Below are the code and all the weights of a small trained network. Each question names an input and a target symbol and asks about switching units off, where a switched-off unit gives its printed mean instead of its output.

import numpy as np


def w(rows, s, z=0):
    codes = np.array(rows[::2]) - 128.0
    scale = np.full(codes.shape[1], s)
    scale[-1] = z or s
    return codes * scale


def norm(h):
    return h / np.sqrt((h * h).mean(-1, keepdims=True) + 1e-5)


def f(y):
    return np.maximum(y, 0)


def softmax(a):
    e = np.exp(a - a.max(-1, keepdims=True))
    return e / e.sum(-1, keepdims=True)


def log_softmax(a):
    a = a - a.max(-1, keepdims=True)
    return a - np.log(np.exp(a).sum(-1, keepdims=True))


def net(x, mask):
    ids = ['ΞΣΨΩβζφ'.index(c) for c in x.split()]
    T = len(ids)
    res = E[ids] + P[:T]
    u = 0
    for l in range(2):
        q, k, v = (norm(res) @ M[l].T for M in (Q, K, V))
        z = softmax(np.where(np.tri(T) > 0, q @ k.T / 4**0.5, -1e9)) @ v
        res = res + np.where(mask[u], z, O[l][:, -1]) @ O[l][:, :-1]
        u += 1
        y = f(norm(res) @ A[l][:, :-1].T + A[l][:, -1])
        res = res + np.where(mask[u : u + 12], y, B[l][:, -1]) @ B[l][:, :-1]
        u += 12
    return log_softmax(norm(res)[-1] @ U[:, :-1].T + U[:, -1])


Q, K, V, O, A, B = {}, {}, {}, {}, {}, {}
E = w([
[143,104,93,67],'Ξ',
[129,97,83,56],'Σ',
[84,112,91,66],'Ψ',
[46,121,141,98],'Ω',
[58,147,188,150],'β',
[91,219,70,215],'ζ',
[254,118,152,156],'φ',
],0.025)
P = w([
[142,252,158,98],'0',
[125,216,115,67],'1',
[118,139,175,72],'2',
[112,178,98,95],'3',
[112,113,159,86],'4',
[107,159,88,118],'5',
[107,93,149,97],'6',
[106,146,82,134],'7',
[100,79,142,112],'8',
[107,128,78,144],'9',
[92,63,134,126],'10',
[105,104,70,157],'11',
[99,53,133,141],'12',
],0.021)
Q[0] = w([
[116,170,116,143],'0.h1',
[151,191,45,160],'0.h1',
[186,253,100,138],'0.h1',
[173,185,150,129],'0.h1',
],0.018)
K[0] = w([
[104,209,138,87],'0.h1',
[119,184,136,26],'0.h1',
[150,253,186,12],'0.h1',
[179,211,141,58],'0.h1',
],0.011)
V[0] = w([
[178,131,177,151],'0.h1',
[114,115,67,170],'0.h1',
[161,136,2,84],'0.h1',
[28,16,125,116],'0.h1',
],0.0085)
O[0] = w([
[100,17,94,122,4],'0.h1',
[68,177,156,113,79],'0.h1',
[112,180,76,236,143],'0.h1',
[167,231,179,2,246],'0.h1',
],0.0074,0.0036)
A[0] = w([
[124,114,176,156,244],'0.n1',
[208,58,119,81,131],'0.n2',
[192,227,205,183,120],'0.n3',
[234,107,26,92,105],'0.n4',
[206,166,173,250,178],'0.n5',
[150,36,142,88,108],'0.n6',
[98,223,167,141,106],'0.n7',
[63,114,102,91,154],'0.n8',
[127,13,255,158,143],'0.n9',
[211,100,193,90,104],'0.n10',
[72,7,119,149,109],'0.n11',
[49,129,225,127,140],'0.n12',
],0.013,0.011)
B[0] = w([
[79,145,177,95,215],'0.n1',
[28,150,131,109,159],'0.n2',
[87,10,132,108,159],'0.n3',
[250,178,215,181,169],'0.n4',
[17,125,134,31,171],'0.n5',
[93,84,135,166,153],'0.n6',
[169,155,139,137,192],'0.n7',
[112,161,122,147,254],'0.n8',
[45,115,23,73,170],'0.n9',
[94,126,57,66,148],'0.n10',
[96,148,117,195,146],'0.n11',
[199,112,167,188,224],'0.n12',
],0.013,0.0099)
Q[1] = w([
[185,34,44,110],'1.h1',
[9,66,100,118],'1.h1',
[126,168,53,196],'1.h1',
[108,193,32,120],'1.h1',
],0.013)
K[1] = w([
[220,35,96,131],'1.h1',
[3,67,87,171],'1.h1',
[156,159,51,169],'1.h1',
[126,157,22,72],'1.h1',
],0.011)
V[1] = w([
[52,116,52,175],'1.h1',
[124,112,136,52],'1.h1',
[77,201,85,255],'1.h1',
[135,43,129,165],'1.h1',
],0.0082)
O[1] = w([
[181,202,51,155,152],'1.h1',
[235,152,86,219,169],'1.h1',
[173,116,203,81,175],'1.h1',
[153,132,120,2,1],'1.h1',
],0.0051,0.0055)
A[1] = w([
[131,212,83,122,2],'1.n1',
[186,204,121,145,156],'1.n2',
[93,6,73,164,105],'1.n3',
[144,138,108,114,48],'1.n4',
[152,163,207,137,103],'1.n5',
[107,20,117,45,102],'1.n6',
[169,157,8,93,20],'1.n7',
[98,103,193,194,98],'1.n8',
[121,145,10,134,87],'1.n9',
[121,95,201,97,160],'1.n10',
[101,20,132,167,92],'1.n11',
[115,180,66,98,63],'1.n12',
],0.017,0.009)
B[1] = w([
[136,103,92,217,200],'1.n1',
[77,86,148,90,254],'1.n2',
[91,60,75,79,147],'1.n3',
[108,116,123,143,128],'1.n4',
[149,139,82,143,225],'1.n5',
[128,95,153,177,190],'1.n6',
[207,106,151,6,161],'1.n7',
[129,156,109,87,196],'1.n8',
[206,85,142,106,185],'1.n9',
[163,99,129,174,254],'1.n10',
[118,137,82,92,141],'1.n11',
[177,122,130,181,207],'1.n12',
],0.02,0.0074)
U = w([
[208,89,52,90,241],'Ξ',
[139,164,186,23,173],'Σ',
[124,125,4,240,40],'Ψ',
[203,239,191,174,69],'Ω',
[99,59,225,174,3],'β',
[66,227,135,100,239],'ζ',
[61,70,29,73,187],'φ',
],0.016,0.0053)

Each question gives the input, a string of symbols that net reads in full, and the target symbol t.
The units are the heads (4 rows each of Q, K, V and O) and the neurons (one row each of A and B). Each row of codes is followed by its name. A weight is (code - 128) times the scale printed after its matrix; where a second scale follows, it is the last column's (O, A, B and U).
mask holds one flag per unit, layer by layer, with each layer's heads first. A switched-off unit (its flag False) gives its mean, the last column of its rows in O or B, instead of its output. The means were averaged over made-up inputs and are rounded, as every weight is.
A unit's drop is (log p(t) with every unit on - log p(t) with that unit switched off) / (log p(t) with every unit on - log p(t) with every unit switched off).
The circuit of an input: a set's keep is (log p(t) with only the set's units on - log p(t) with every unit switched off) / (log p(t) with every unit on - log p(t) with every unit switched off). Starting from the 12 units with the biggest drops (on a tie, the unit counted first), units are removed one at a time, each time the one whose removal leaves the highest keep (on an exact tie, the one counted first), for as long as the keep stays at least 0.8.
circuit, biggest first: the units of the circuit, biggest drop first
most important unit: the unit with the biggest drop
top k neurons: the k neurons with the biggest drops, biggest first
top k neurons in layer l: the k neurons of layer l with the biggest drops, biggest first
input β Ω Ω Ψ ζ Ψ β, target ζ: most important unit -> 0.n9
input Ψ ζ Σ φ Ψ β Ω Ψ, target Ξ: circuit, biggest first -> 0.n1; 1.n7
input Ψ Σ β ζ φ β Ξ Ψ Ψ Ψ Ξ, target Ψ: top 4 neurons -> 0.n5; 0.n2; 0.n1; 0.n12
input Ψ φ Ω, target φ: circuit, biggest first -> 0.h1; 0.n9
input ζ Ψ Ψ Ψ Ψ φ, target β: circuit, biggest first -> 0.n3; 0.n5; 1.n6
input Ψ ζ Ψ Ξ Ξ, target Ψ: circuit, biggest first -> 1.n5; 0.h1; 1.n9; 0.n4
input φ Ψ Ψ Ψ β φ Ξ Ψ Ψ ζ ζ β Ψ, target ζ: top 3 neurons -> 0.n3; 0.n8; 0.n11
input ζ Ω Σ, target ζ: top 2 neurons in layer 0 -> 0.n2; 0.n4
input φ Ψ Ψ β, target Ω: top 2 neurons -> 0.n12; 1.n8
input Ψ β Ξ Ψ Ψ Ω φ β φ φ Ψ Ω Ψ, target Ω: top 2 neurons -> 1.n2; 0.n3
input β Ψ β Ψ β φ Ψ Ψ Ψ, target Ψ: top 2 neurons in layer 0 -> 0.n5; 0.n3
input Ψ φ Ψ, target φ: top 2 neurons -> 0.n4; 0.n6
input Ψ φ Ω ζ Ψ Ξ, target Σ: top 3 neurons in layer 0 -> 0.n4; 0.n9; 0.n12
input ζ Ψ Ψ, target ζ: top 2 neurons in layer 0 -> 0.n3; 0.n8
input Ψ Ψ Ψ β ζ Ψ Ψ Ξ Ψ β Ψ φ, target β: most important unit -> 0.n5
input Σ φ Ψ ζ Ψ φ ζ Ψ β Ψ Ω Σ, target φ: top 3 neurons -> 1.n2; 0.n4; 0.n12
input φ Ψ Ψ ζ β, target ζ: top 3 neurons in layer 1 -> 1.n8; 1.n1; 1.n12
input Σ Ω β Σ Ω Ω β Ξ Ψ Ω Ψ, target Ω: top 2 neurons -> 1.n2; 1.n1
input Ψ Ψ Ξ φ Σ, target φ: top 2 neurons in layer 0 -> 0.n6; 0.n7
input Ψ Ω Ψ Ψ Ψ β φ Ψ Ψ β β Ω, target ζ: top neuron in layer 1 -> 1.n12
input Ψ Ξ Ψ β ζ Ξ, target Σ: top 3 neurons -> 1.n2; 0.n4; 1.n1
input Ψ Σ Ψ Ω Ψ β Σ Ψ Σ, target Ψ: top 4 neurons -> 0.n1; 0.n5; 0.n3; 1.n7
input Ψ φ Ω Σ Ξ, target Ω: top 2 neurons -> 0.n4; 1.n2
input β φ β β φ Ω Ω Σ Ψ φ ζ Ψ Ξ, target ζ: top 2 neurons -> 0.n4; 0.n3
input Ψ ζ Ψ Ξ β Ψ φ Ψ Ξ, target φ: top 2 neurons -> 0.n6; 1.n3
input Ω Ψ Ψ β β Ψ Σ, target β: top 3 neurons in layer 0 -> 0.n6; 0.n12; 0.n2
input Ξ Ω Ψ φ Ψ β Ψ Ψ Ξ Ψ Ψ, target Ψ: top 3 neurons in layer 1 -> 1.n7; 1.n9; 1.n5
input Ψ Ω Ψ Ω Ψ φ Ψ Ψ φ Ψ Ω, target φ: top 4 neurons -> 0.n9; 0.n4; 0.n6; 0.n7
input Σ Ψ Ψ Ψ, target Ξ: top 2 neurons in layer 0 -> 0.n1; 0.n12
